Below are the code and all the weights of a small trained network. Each question names an input and a class and asks about switching units off, where a switched-off unit gives its printed mean instead of its output.

import numpy as np


def w(rows, s, z=0):
    codes = np.array(rows[::2]) - 128.0
    scale = np.full(codes.shape[1], s)
    scale[-1] = z or s
    return codes * scale


def f(y):
    return y / 2 * (1 + np.tanh(0.7978845608 * (y + 0.044715 * y**3)))


def log_softmax(a):
    a = a - a.max(-1, keepdims=True)
    return a - np.log(np.exp(a).sum(-1, keepdims=True))


def net(x, mask):
    res = np.array(x, float).reshape(1, 8) / 4 @ E
    y = f(res @ A[0][:, :-1].T + A[0][:, -1])
    res = res + np.where(mask, y, B[0][:, -1]) @ B[0][:, :-1]
    return log_softmax(res[-1] @ U[:, :-1].T + U[:, -1])


A, B = {}, {}
E = w([
[65,151,118,68,93,129,77,58],'x0',
[72,99,139,237,47,171,148,112],'x1',
[107,187,209,142,149,175,140,52],'x2',
[254,178,62,112,71,174,152,58],'x3',
[196,194,142,123,123,148,85,160],'x4',
[57,101,37,90,138,232,123,136],'x5',
[147,80,147,162,161,201,129,193],'x6',
[105,126,68,204,205,111,109,140],'x7',
],0.009)
A[0] = w([
[141,150,180,96,85,144,148,144,126],'neuron 0',
[199,214,149,188,140,103,72,93,167],'neuron 1',
[125,66,37,139,40,97,123,91,254],'neuron 2',
[120,176,115,83,151,136,76,78,245],'neuron 3',
[177,153,168,167,101,135,96,105,79],'neuron 4',
[173,115,44,108,142,138,136,106,125],'neuron 5',
[86,91,92,179,180,104,158,199,201],'neuron 6',
[129,143,33,119,109,107,147,102,210],'neuron 7',
[120,148,193,180,160,128,144,5,190],'neuron 8',
[137,158,83,57,161,155,107,176,223],'neuron 9',
[144,91,102,160,146,190,177,167,139],'neuron 10',
[119,119,168,141,99,120,130,225,155],'neuron 11',
[110,158,188,99,160,68,185,108,61],'neuron 12',
],0.011,0.0044)
B[0] = w([
[81,105,178,177,53,172,97,135,174],'neuron 0',
[212,171,151,104,72,101,75,135,238],'neuron 1',
[118,146,47,74,107,163,100,131,236],'neuron 2',
[172,130,157,77,87,72,85,60,219],'neuron 3',
[144,83,178,82,137,169,98,225,177],'neuron 4',
[144,74,102,134,137,65,123,99,192],'neuron 5',
[108,61,66,186,202,102,95,171,250],'neuron 6',
[185,119,110,112,124,95,25,93,204],'neuron 7',
[139,89,152,2,74,130,179,103,237],'neuron 8',
[206,105,81,109,167,90,42,93,215],'neuron 9',
[91,129,61,197,159,186,110,100,205],'neuron 10',
[107,93,103,184,106,91,96,185,200],'neuron 11',
[75,107,79,158,115,80,152,72,192],'neuron 12',
],0.0099,0.011)
U = w([
[187,159,212,142,83,107,129,191,35],'0',
[157,129,150,131,192,83,57,221,49],'1',
[154,214,149,182,162,143,199,103,3],'2',
[84,184,59,146,59,191,136,175,94],'3',
[183,119,97,96,91,116,77,61,237],'4',
[75,81,56,238,174,143,90,145,178],'5',
[117,137,176,103,134,107,255,49,67],'6',
[129,141,221,133,85,220,145,112,136],'7',
],0.0084,0.0036)

Each question gives the input, the list of numbers given to net, and the class t.
The units are the neurons (one row each of A and B). Each row of codes is followed by its name. A weight is (code - 128) times the scale printed after its matrix; where a second scale follows, it is the last column's (A, B and U).
mask holds one flag per neuron, in row order. A switched-off neuron (its flag False) gives its mean, the last column of its row in B, instead of its output. The means were averaged over made-up inputs and are rounded, as every weight is.
A unit's drop is (log p(t) with every unit on - log p(t) with that unit switched off) / (log p(t) with every unit on - log p(t) with every unit switched off).
The circuit of an input: a set's keep is (log p(t) with only the set's units on - log p(t) with every unit switched off) / (log p(t) with every unit on - log p(t) with every unit switched off). Starting from the 12 units with the biggest drops (on a tie, the unit counted first), units are removed one at a time, each time the one whose removal leaves the highest keep (on an exact tie, the one counted first), for as long as the keep stays at least 0.8.
units of the circuit, in order: the units of the circuit, biggest drop first
most important unit: the unit with the biggest drop
k most important neurons: the k neurons with the biggest drops, biggest first
drop of u: that unit's drop, to one decimal
input [-4,3,-6,0,8,-4,6,0], class 5: units of the circuit, in order : (neuron 10; neuron 11)
input [-5,-6,-5,5,7,-4,3,-7], class 1: most important unit : neuron 9
input [3,-1,1,-8,6,-5,-4,3], class 0: 4 most important neurons : (neuron 9; neuron 2; neuron 7; neuron 10)
input [-4,1,8,7,-7,-6,-1,-8], class 7: 2 most important neurons : (neuron 0; neuron 4)
input [-5,7,6,5,7,-2,-6,3], class 0: 2 most important neurons : (neuron 1; neuron 4)
input [1,6,-1,1,5,6,2,-2], class 3: 2 most important neurons : (neuron 6; neuron 2)
input [2,3,2,-3,-4,-4,-5,7], class 6: 2 most important neurons : (neuron 8; neuron 9)
input [-4,6,6,4,-7,1,-2,-6], class 6: 2 most important neurons : (neuron 8; neuron 1)
input [-4,2,2,-6,-4,-8,-8,-5], class 6: drop of neuron 12 : 0.1
input [-1,6,-3,7,-5,0,3,-5], class 3: drop of neuron 10 : 0.1
input [-3,5,8,6,4,4,1,0], class 7: drop of neuron 10 : 0.0
